Facts:
podren a <- naviku bruras kodin bresudar grama pasken furar stugrem drarus nagrin bobrol kosuten vestak flavok dreta migraplel leles satrek geklor klaskos kluskol puplam vazun busti meskeklo stedrur stazon klavak stolem plubo vumus fomar poskonon grugim lidum skepum soder skadril guflir tunum kladeplir bona neskos mogrol tripude seva muvos flotras gobre ginem lopo poplon vogrus neflur tramem plivobrus skapa
podren b <- zariste bogir sotretin trogur vaflopi stefil litil trige bropos tidrusta grudado gedeban flivel zukir vesapen graplar klidro tasa pleke grastul kezom bobus kibil klekiplok muflur lofa treplus liklifek vabal motre klogruste radrik ratren
bruras vople: bona poskonon
kodin vople: flotras vumus
bogir vople: grudado
bresudar vople: klaskos
sotretin vople: grastul
grama vople: bruras radrik
furar vople: bresudar
stugrem vople: soder tunum
bobrol vople: liklifek
kosuten vople: skepum
vestak vople: skadril
trogur vople: ginem
leles vople: graplar
satrek vople: tunum klekiplok
geklor vople: leles
stefil vople: kezom
klaskos vople: kezom stugrem
kluskol vople: poskonon soder kladeplir
meskeklo vople: fomar
trige vople: vumus klekiplok
bropos vople: plubo fomar
stazon vople: klavak
klavak vople: graplar
stolem vople: grastul klekiplok
tidrusta vople: klekiplok
vumus vople: klekiplok
fomar vople: klekiplok
flivel vople: tidrusta
zukir vople: zariste
grugim vople: graplar klavak stugrem
lidum vople: tunum
soder vople: klekiplok
graplar vople: fomar klekiplok
guflir vople: kezom
klidro vople: stefil
neskos vople: skepum
mogrol vople: grastul skepum
tripude vople: busti
tasa vople: gobre
pleke vople: naviku ginem
grastul vople: klekiplok
seva vople: grugim
muvos vople: skepum vogrus tunum klekiplok
flotras vople: graplar klekiplok
kezom vople: klekiplok
bobus vople: soder
gobre vople: kezom liklifek
ginem vople: fomar
lopo vople: pasken zariste busti
poplon vople: skepum tramem
vogrus vople: grugim stedrur
kibil vople: pleke
muflur vople: stedrur klekiplok
treplus vople: tasa neflur klekiplok
neflur vople: sotretin
tramem vople: graplar
vabal vople: soder
motre vople: vazun stedrur poplon
skapa vople: skepum
ratren vople: bruras
[naviku bogir pasken litil klaskos stazon klavak grudado guflir flotras motre plivobrus] muga e
[zariste grama stugrem migraplel leles stefil kluskol tidrusta gedeban flivel grugim soder neskos tripude pleke gobre poplon muflur neflur liklifek ratren] muga d
[bruras kodin bresudar geklor puplam vazun busti meskeklo trige stedrur stolem plubo vumus fomar zukir lidum tunum seva muvos bobus ginem lopo treplus tramem vabal klogruste] muga c
[sotretin furar nagrin bropos poskonon vesapen bona kezom radrik] muga h
[drarus kosuten vaflopi skepum graplar mogrol skapa] muga g
[bobrol vestak dreta kladeplir grastul klekiplok] muga i
[flavok trogur satrek skadril klidro tasa vogrus kibil lofa] muga f

Known rows:
bogir: 29, 25, 8, 19, -32, -19, 17, 12, -33, -4, -34, 17, -9, 17, -31, 30, -40, 17, -17, 29, -17, 25, -17, 26, -12, -7, -12, -9, -16, -11, -5, 20, -13, 17
poskonon: -6, -13, -11, 3, 1, 5, -2, 2, 13, -6, -1, 0, -2, -8, -11, -13, 0, -16, -3, -9, 0, 1, 6, -2, 6, -4, 2, 18, 10, -5, 7, -4, -10, -16
migraplel: 3, -1, -7, -5, 4, -1, 3, -10, 0, 3, 1, 1, -12, -10, 0, 1, 4, -8, -6, -2, 1, 0, -1, -6, 2, -4, 6, 5, 14, -8, 25, 4, -15, -10
trogur: 16, 9, 3, 20, -8, -5, 12, -20, -21, 25, -4, 5, 3, 17, 14, 19, -10, -12, 1, -6, -29, 10, 3, -1, -3, 12, 11, -23, -4, -17, -14, 1, -4, 4
nagrin: 1, -10, -14, 5, -3, 3, 9, -2, 4, -9, 2, -1, -6, -4, -9, -2, 4, -7, -2, -5, 0, -1, 0, -1, 2, -8, 9, 9, 15, 3, 13, -5, -9, -10
skapa: -3, -1, -22, 1, -13, 6, 8, -2, 0, -8, 13, -9, -8, -5, -3, 1, -1, -5, -2, -15, -5, -10, 12, 7, 0, -11, 10, -8, 13, 3, 17, -4, 0, 2
skadril: 25, -20, -30, -1, -7, -33, -14, -3, -13, 17, 8, 29, 36, -43, -14, 1, -3, -1, 6, -32, 10, -4, -11, -20, -20, -31, 41, -16, 25, -18, 23, 20, -27, -4
klavak: 5, -4, -12, 3, 3, 10, 10, -7, 2, -8, 4, 2, -13, -6, -7, -4, 0, -4, -2, -7, 0, 1, -4, -2, 1, -1, 8, 12, 19, -1, 17, -5, -8, -13
stugrem: 2, 0, -6, -5, 5, 2, 4, -12, 0, 1, 2, 2, -14, -10, 2, 1, 5, -6, -7, -2, 1, -1, 0, -4, 2, -4, 5, 5, 12, -7, 26, 2, -13, -9
trige: 0, 3, 11, 24, -3, 0, 10, -18, -15, 11, 2, 17, 11, 14, 1, 12, -2, -1, 2, -4, -22, 4, -8, 9, 2, 6, 0, -20, -7, -1, -23, -6, 1, 11
naviku: 21, -12, -20, 2, 2, 3, 10, -1, 2, 5, 8, -3, -8, 3, -2, -4, -1, -20, -6, -6, -10, 6, 1, -4, 5, 14, 21, 15, 18, -6, 18, 0, -17, -21
muflur: 6, 13, 15, 20, 0, -2, 11, -27, -20, 17, -12, 14, -4, 8, 9, 18, -8, 0, 2, -2, -17, 11, -8, -4, -6, 4, -1, -18, -3, -15, -14, 1, -5, 4
grudado: 25, 19, 9, 26, -31, -27, 13, 12, -29, 7, -34, 16, -8, 17, -36, 29, -42, 14, -18, 32, -10, 25, -20, 22, -13, -2, -7, -3, -21, -9, -7, 23, -19, 10
radrik: -7, -5, 11, 28, -1, -1, -4, -12, -2, 15, -18, 14, 13, 7, -6, -2, -17, -17, 3, -8, -18, 13, 4, -3, -1, 5, -6, -1, -9, -18, -37, -3, -5, -9
pleke: 19, 5, 8, 20, -1, -9, 11, -22, -19, 31, -8, 9, 2, 17, 14, 17, -9, -17, 0, -1, -26, 15, -3, -6, -1, 18, 14, -16, -5, -20, -14, 4, -12, -4
treplus: 0, 3, 10, 26, -4, 0, 9, -20, -15, 11, 1, 18, 9, 13, 2, 12, -2, 0, 2, -4, -21, 3, -10, 9, 2, 4, 0, -20, -8, 0, -23, -6, 1, 11
lidum: 0, -6, -12, -3, 2, 7, 6, -3, 3, -10, 14, 5, 0, -4, -4, -5, 13, -6, -6, -5, -7, -7, -1, 9, 11, -4, 2, 1, 10, 6, 17, -7, -6, 2
vesapen: 0, 0, 8, 33, -8, -5, 11, -17, -13, 12, -11, 13, 4, 14, -3, 12, -10, -2, 7, -4, -14, 10, -8, -1, -8, 3, 7, -12, -5, -6, -27, -5, -3, -2

Rows:
No name comes twice in this set of rows, the named rows included.
2, 1, -7, -12, 6, 9, 1, -9, 2, -3, -1, 3, -11, -12, 4, -3, 3, -12, -7, -5, -5, 0, 6, -3, 7, -5, -4, 6, 14, -15, 23, 1, -12, -8 | kluskol
28, -17, -36, -4, -12, -25, -9, 0, -14, 6, 13, 28, 39, -41, -14, -2, -4, 3, 7, -37, 2, -5, -4, -12, -17, -37, 39, -22, 29, -16, 19, 12, -16, 4 | vestak
5, 4, 10, 31, -2, 0, 12, -20, -15, 15, -11, 17, -1, 9, -3, 11, -17, 0, 5, -5, -14, 13, -12, -3, -8, 7, 5, -7, 0, -10, -23, -2, -3, -5 | litil
-3, 9, 11, 26, -8, -8, 8, -25, -18, 21, -8, 8, -1, 8, 5, 18, -12, 0, 4, -6, -12, 5, -4, -1, -9, 3, 5, -22, -7, -10, -16, 3, -3, 6 | tasa
3, -9, -12, 6, 1, 4, 6, -4, 4, -1, 3, 2, -13, -9, -11, -5, -4, -6, -4, -6, 4, 3, -6, -3, 0, -1, 9, 15, 16, -2, 15, -1, -13, -19 | pasken
0, -2, 12, 28, -4, -7, 6, -18, -13, 17, 0, 17, 12, 12, -2, 10, -4, -3, 2, -2, -18, 6, -11, 7, 0, 7, 4, -17, -11, -1, -24, -3, -2, 6 | klogruste
-2, 12, 11, 23, -7, -4, 11, -25, -20, 17, -6, 9, -2, 9, 7, 19, -11, 1, 3, -6, -16, 5, -3, 1, -9, -2, 2, -24, -5, -12, -15, 0, 1, 10 | klidro
-8, -8, -20, 7, -13, -2, 5, 0, 3, 1, 13, -12, -7, -5, -7, 2, -3, -8, -2, -13, 2, -10, 9, 4, -3, -7, 15, -2, 9, 4, 16, 0, -4, -5 | skepum
-8, -8, -14, 2, -5, 0, -4, -1, 7, 4, 8, -7, -3, -12, -6, -9, -5, -13, -7, -11, 0, -5, 11, 4, 4, -3, 8, 4, 9, -5, 14, 0, -7, -9 | kladeplir
6, 8, 11, 28, -3, 6, 17, -23, -18, 8, -10, 18, -3, 11, 0, 12, -14, 3, 6, -6, -16, 12, -11, -1, -7, 5, 2, -11, 2, -10, -23, -5, 0, 1 | motre
2, 2, -13, -7, -4, 4, 5, -8, -2, -3, 7, -5, -11, -8, 3, 3, 3, -6, -5, -8, -3, -5, 7, 0, 2, -8, 5, -5, 14, -4, 25, 0, -7, -1 | satrek
-1, -5, -14, 2, -2, 9, 11, -4, 3, -16, 3, 0, -8, -4, -6, -1, 7, -2, 0, -8, -1, -3, 1, 0, 3, -11, 5, 4, 17, 4, 14, -9, -3, -5 | furar
6, 2, -9, -8, 4, 4, 5, -9, -1, -2, 1, 3, -13, -11, 2, 2, 6, -7, -7, -3, -2, 0, 1, -2, 3, -6, 4, 3, 15, -8, 26, 2, -12, -7 | tripude

The same things again, as new rows of numbers:
Known rows:
meskeklo: 4, -15, -11, 1, -1, 10, 8, -11, 0, -3, -10, -9, -6, -13, 10, -6, -5, 1, 4, 4, -2, -5, -1, -10, 19, 0, -8, 11, 0
tunum: 1, -16, -9, 5, 9, 11, 7, 4, 5, 2, 2, -5, -8, -7, 5, -3, -19, -8, 4, -8, -6, 1, -2, -20, 21, 3, 0, 8, 1
zukir: 6, 16, 15, -6, -6, -10, -16, 12, -5, -5, -8, 13, 8, 8, 0, -2, 2, -7, -11, 17, 8, 2, -5, 5, -40, -11, 12, -23, -8
bobus: 2, 13, 8, -6, 5, -22, -12, 10, -6, 0, 0, 12, 2, 4, -18, -2, 4, -10, -8, 13, 27, -2, -1, -3, -27, -9, -2, -25, -10
seva: 5, -13, -9, 9, 1, 5, 5, -5, 3, -1, -11, -11, -4, -9, 11, -6, -5, 1, 2, 2, 0, -5, 3, -4, 21, 0, -5, 10, 2
ginem: 3, -13, -9, -1, 2, 14, 10, -13, -2, -5, -9, -6, -7, -14, 6, -2, -8, -1, 4, 3, -4, -2, -6, -14, 17, 1, -5, 11, 1
tramem: 1, -14, -9, 5, 5, 10, 8, -4, 2, -3, -11, -7, -8, -8, 11, -9, -7, -2, 4, -2, -2, -3, 1, -11, 19, 3, -4, 9, 0
lopo: 11, -8, 2, 9, -9, 12, 0, -7, 4, 1, -18, -18, 4, -7, 25, 0, -8, 6, -5, 9, -16, -3, 3, 6, 12, -6, 7, 11, 5
ratren: -12, 20, 15, -6, 2, -21, -9, 6, -9, 0, 4, 11, 13, 16, -27, 14, 11, -5, -5, 6, 18, 7, 9, 20, -33, -1, 1, -15, 2
klavak: 0, -11, -3, -1, -4, 8, 11, -5, 1, -6, 3, -10, -13, -10, 8, 1, 3, 2, 3, -14, -8, -2, -6, -12, 22, 7, -1, 14, 0
flavok: 0, -7, -3, 4, -4, 11, 3, -11, 4, -1, -6, -8, 3, -3, 11, -1, -10, 1, 5, 0, -13, -1, 3, 1, 13, 1, 2, 15, 9
skadril: 0, -8, -2, 5, -2, 14, 4, -10, 4, -3, -4, -7, 1, -2, 10, 0, -12, -1, 5, 0, -18, 2, 1, -3, 10, 2, 3, 15, 10
kosuten: 11, -11, -5, 12, 4, -1, 5, -1, 9, 4, -10, 0, -11, 3, 21, -8, -1, 2, 6, -6, -8, 1, 4, 5, 24, 7, 2, 13, 6
graplar: 5, 10, 2, -13, 7, -15, -7, 6, -6, 0, 7, 32, -8, 8, -14, -3, 10, -10, 2, 9, 20, 4, -15, -4, -28, -1, 2, -21, -10
skapa: 11, -12, -5, 12, 4, -1, 4, 1, 10, 4, -9, -1, -10, 3, 20, -8, 1, -1, 3, -4, -7, 1, 6, 5, 24, 8, 1, 14, 8
skepum: 8, -15, -5, 8, 12, 9, 7, 4, 8, 1, 3, 7, -13, 6, 11, -7, -11, -8, 7, -12, -15, 7, -4, -14, 22, 12, 5, 11, 5
radrik: -6, 16, 17, -7, 7, -13, -10, 5, -8, -10, 4, 14, 8, 13, -26, 10, 0, -13, -3, 8, 17, 9, 4, -2, -36, -3, 3, -22, 2
vesapen: -1, 17, 13, -6, 3, -10, -12, 8, -6, -7, -2, 15, 7, 13, -13, 2, 8, -4, -7, 13, 13, 5, -3, 0, -37, -6, 5, -27, -5

Rows:
No name comes twice in this set of rows, the named rows included.
-1, 14, 5, -9, 3, -11, -9, 14, -5, 4, 18, 18, 5, 7, -19, -1, 3, -5, -4, 7, 16, 2, -8, -12, -29, -10, 0, -32, -12 | kezom
-9, 23, 3, -16, -2, -8, -5, 0, -12, -6, 0, 22, 6, 8, -14, 0, 18, 3, -1, 8, 16, 0, -7, 10, -41, -1, -1, -16, -9 | pleke
3, -14, -5, 10, 9, 11, 5, 2, 5, -3, -10, -7, -7, -2, 10, -9, -12, -6, 2, -7, -9, 1, 3, -13, 18, 6, 1, 9, 2 | vazun
0, -7, -11, 11, 1, 6, 4, -4, 6, 0, -7, -4, -2, -4, 9, -10, -7, 2, 7, -4, -4, -1, 4, -2, 19, 5, -5, 16, 3 | vogrus
-8, 21, 3, -11, -1, -14, -10, 12, -5, 7, 18, 18, 11, 9, -18, 4, 10, 4, -3, 2, 13, 1, -5, 9, -30, -6, 0, -23, -10 | stefil
-1, -14, 4, 7, 4, 2, 6, -11, 0, -3, -10, -19, 0, -7, -3, 10, -14, -9, 2, 3, -3, 3, 11, -3, 18, 1, -3, 16, 15 | bruras
3, -8, -5, 3, -7, 7, 5, -4, 5, 8, 7, -16, 4, -8, 8, 5, -2, 13, -1, -3, -16, -3, 4, 7, 23, -3, -2, 10, 4 | bobrol
5, -11, 0, 6, -2, 11, 4, -6, 3, -1, -10, -15, 0, -5, 10, 2, -11, -3, -1, 2, -10, 0, 2, -6, 15, -1, 2, 12, 6 | puplam
1, -14, -8, 7, 10, 15, 6, 2, 5, -4, -4, -5, -9, -4, 6, -7, -15, -7, 3, -8, -9, 2, 0, -19, 18, 6, 1, 9, 1 | stedrur
1, -8, -1, 6, 0, 13, 6, -8, 3, -3, -7, -13, 3, -2, 11, 5, -6, 5, 1, 0, -15, 1, 5, -3, 15, 1, 1, 7, 9 | nagrin
-6, 14, 5, -16, 13, -3, -5, 17, -7, -4, 26, 28, -4, 7, -27, 0, 2, -9, -2, -8, 13, 7, -11, -14, -29, 1, 3, -25, -14 | klekiplok
-10, -5, 0, 6, -2, 2, 7, -12, 1, 2, -6, -18, 9, 1, -2, 15, 0, 5, 3, -6, -7, 2, 15, 19, 17, 5, -5, 20, 16 | grama
-1, 19, 11, -6, 0, -13, -15, 6, -5, -5, 0, 20, 8, 11, -15, -2, 1, -11, -3, 13, 13, 3, -3, 6, -39, -6, 6, -18, -5 | lofa

